Below is a small trained network, with its code and all its weights. Each question gives an input and a target symbol and asks what happens when units are switched off, that is, made to give their printed mean instead of their output.

import numpy as np


def w(rows, s, z=0):
    codes = np.array(rows[::2]) - 128.0
    scale = np.full(codes.shape[1], s)
    scale[-1] = z or s
    return codes * scale


def f(y):
    return np.maximum(y, 0)


def softmax(a):
    e = np.exp(a - a.max(-1, keepdims=True))
    return e / e.sum(-1, keepdims=True)


def log_softmax(a):
    a = a - a.max(-1, keepdims=True)
    return a - np.log(np.exp(a).sum(-1, keepdims=True))


def net(x, mask):
    ids = ['Πηθξτφ'.index(c) for c in x.split()]
    T = len(ids)
    res = E[ids] + P[:T]
    q, k, v = (res @ M[0].T for M in (Q, K, V))
    z = softmax(np.where(np.tri(T) > 0, q @ k.T / 4**0.5, -1e9)) @ v
    res = res + np.where(mask[0], z, O[0][:, -1]) @ O[0][:, :-1]
    y = f(res @ A[0][:, :-1].T + A[0][:, -1])
    res = res + np.where(mask[1:13], y, B[0][:, -1]) @ B[0][:, :-1]
    return log_softmax(res[-1] @ U[:, :-1].T + U[:, -1])


Q, K, V, O, A, B = {}, {}, {}, {}, {}, {}
E = w([
[188,105,135,126,113,143,224,102,116],'Π',
[198,40,162,180,66,140,74,203,55],'η',
[148,93,141,84,151,133,71,125,132],'θ',
[170,138,137,116,148,129,185,153,169],'ξ',
[129,86,173,252,103,180,94,182,134],'τ',
[97,168,141,175,131,128,182,100,137],'φ',
],0.021)
P = w([
[105,81,117,105,182,211,154,182,110],'0',
[91,109,139,187,119,97,128,112,149],'1',
[141,107,65,213,118,90,143,142,166],'2',
[176,147,61,183,70,156,158,170,144],'3',
[146,196,150,95,34,141,123,149,165],'4',
[69,117,212,73,145,132,140,161,89],'5',
[66,96,106,179,248,109,142,147,123],'6',
[166,48,57,76,159,44,67,210,213],'7',
[154,156,121,139,45,137,107,111,185],'8',
],0.012)
Q[0] = w([
[158,40,1,198,213,83,120,90,203],'h0',
[123,28,137,248,212,121,132,204,105],'h0',
[172,213,11,19,35,47,95,77,223],'h0',
[210,150,103,250,10,179,73,149,160],'h0',
],0.01)
K[0] = w([
[128,212,120,83,31,228,119,150,108],'h0',
[117,135,26,107,160,232,127,154,125],'h0',
[96,113,249,99,86,74,132,118,170],'h0',
[77,116,208,65,186,223,169,171,63],'h0',
],0.013)
V[0] = w([
[157,59,144,87,80,130,38,99,77],'h0',
[114,107,171,197,107,146,155,133,121],'h0',
[167,121,65,92,84,158,176,76,24],'h0',
[254,61,148,100,103,176,177,170,179],'h0',
],0.0093)
O[0] = w([
[18,177,169,58,217,229,239,217,72,77],'h0',
[91,15,21,147,6,228,140,91,103,163],'h0',
[2,139,249,127,23,116,44,206,151,122],'h0',
[114,226,66,65,120,130,101,88,174,250],'h0',
],0.0083,0.017)
A[0] = w([
[102,103,71,65,97,117,151,71,160,187],'n0',
[205,35,190,225,114,202,52,153,116,35],'n1',
[156,122,103,126,99,138,80,101,152,255],'n2',
[127,87,158,130,108,178,129,179,157,181],'n3',
[194,101,71,108,172,135,147,12,176,73],'n4',
[165,116,125,110,197,68,169,146,122,155],'n5',
[190,156,119,164,161,65,118,114,95,165],'n6',
[156,137,30,114,89,147,140,238,132,220],'n7',
[192,205,116,98,215,150,139,53,122,177],'n8',
[151,126,231,226,104,95,50,250,119,2],'n9',
[129,137,147,185,99,112,183,138,169,160],'n10',
[58,40,104,201,59,186,121,254,99,164],'n11',
],0.0082,0.004)
B[0] = w([
[163,149,183,110,189,194,106,197,130,220],'n0',
[110,103,63,123,127,131,175,189,65,168],'n1',
[74,92,165,192,135,117,176,102,115,235],'n2',
[153,126,100,142,116,70,177,133,121,147],'n3',
[180,155,150,164,127,116,74,140,123,251],'n4',
[102,78,127,116,177,158,158,69,142,141],'n5',
[124,156,165,108,200,189,111,212,110,172],'n6',
[67,103,149,165,111,163,99,94,147,213],'n7',
[173,124,74,59,58,28,117,63,99,191],'n8',
[122,213,53,111,154,204,31,134,90,150],'n9',
[107,67,66,82,118,132,171,192,188,157],'n10',
[167,159,177,143,105,2,123,182,172,167],'n11',
],0.0085,0.021)
U = w([
[155,200,138,115,122,89,101,110,152,6],'Π',
[85,108,255,131,103,133,127,104,180,189],'η',
[136,202,156,111,183,189,162,187,135,89],'θ',
[97,149,83,153,159,226,109,81,112,134],'ξ',
[106,73,180,164,156,96,169,105,144,234],'τ',
[100,123,44,65,118,99,158,110,130,168],'φ',
],0.009,0.0027)

Each question gives the input, a string of symbols that net reads in full, and the target symbol t.
The units are the heads (4 rows each of Q, K, V and O) and the neurons (one row each of A and B). Each row of codes is followed by its name. A weight is (code - 128) times the scale printed after its matrix; where a second scale follows, it is the last column's (O, A, B and U).
mask holds one flag per unit, heads first, then neurons. A switched-off unit (its flag False) gives its mean, the last column of its rows in O or B, instead of its output. The means were averaged over made-up inputs and are rounded, as every weight is.
A unit's drop is (log p(t) with every unit on - log p(t) with that unit switched off) / (log p(t) with every unit on - log p(t) with every unit switched off).
The circuit of an input: a set's keep is (log p(t) with only the set's units on - log p(t) with every unit switched off) / (log p(t) with every unit on - log p(t) with every unit switched off). Starting from the 12 units with the biggest drops (on a tie, the unit counted first), units are removed one at a time, each time the one whose removal leaves the highest keep (on an exact tie, the one counted first), for as long as the keep stays at least 0.8.
circuit, biggest first: the units of the circuit, biggest drop first
most important unit: the unit with the biggest drop
k most important neurons: the k neurons with the biggest drops, biggest first
drop when u is switched off: that unit's drop, to one decimal
input τ ξ θ ξ τ Π φ, target Π: circuit, biggest first : h0
input η ξ Π ξ ξ η τ, target η: circuit, biggest first : h0, n11, n0
input ξ Π Π θ τ, target ξ: circuit, biggest first : h0, n9, n11, n8
input ξ ξ Π Π θ Π η ξ, target φ: circuit, biggest first : h0, n8, n0, n4
input ξ Π Π, target Π: 2 most important neurons : n4, n8
input η ξ ξ Π τ η η τ, target η: circuit, biggest first : h0, n11, n7
input Π ξ φ ξ Π η τ, target Π: circuit, biggest first : n11, h0, n9
input ξ ξ ξ η, target ξ: circuit, biggest first : n9, n7
input η ξ ξ φ η, target η: circuit, biggest first : h0, n11, n7
input Π ξ φ θ ξ Π ξ τ, target Π: circuit, biggest first : n11, n9
input τ ξ ξ Π φ θ ξ ξ τ, target τ: 2 most important neurons : n11, n1
input Π ξ ξ τ ξ ξ, target Π: 2 most important neurons : n8, n4
input ξ ξ τ Π φ ξ ξ, target η: drop when n2 is switched off : 0.0
input ξ ξ τ ξ ξ η ξ Π ξ, target θ: drop when n2 is switched off : 0.1
input Π ξ φ, target η: drop when h0 is switched off : 0.9
input θ τ ξ ξ Π ξ Π ξ η, target θ: drop when h0 is switched off : 1.0
input ξ ξ φ τ ξ θ, target τ: most important unit : h0
input θ Π η, target θ: 4 most important neurons : n8, n9, n11, n2
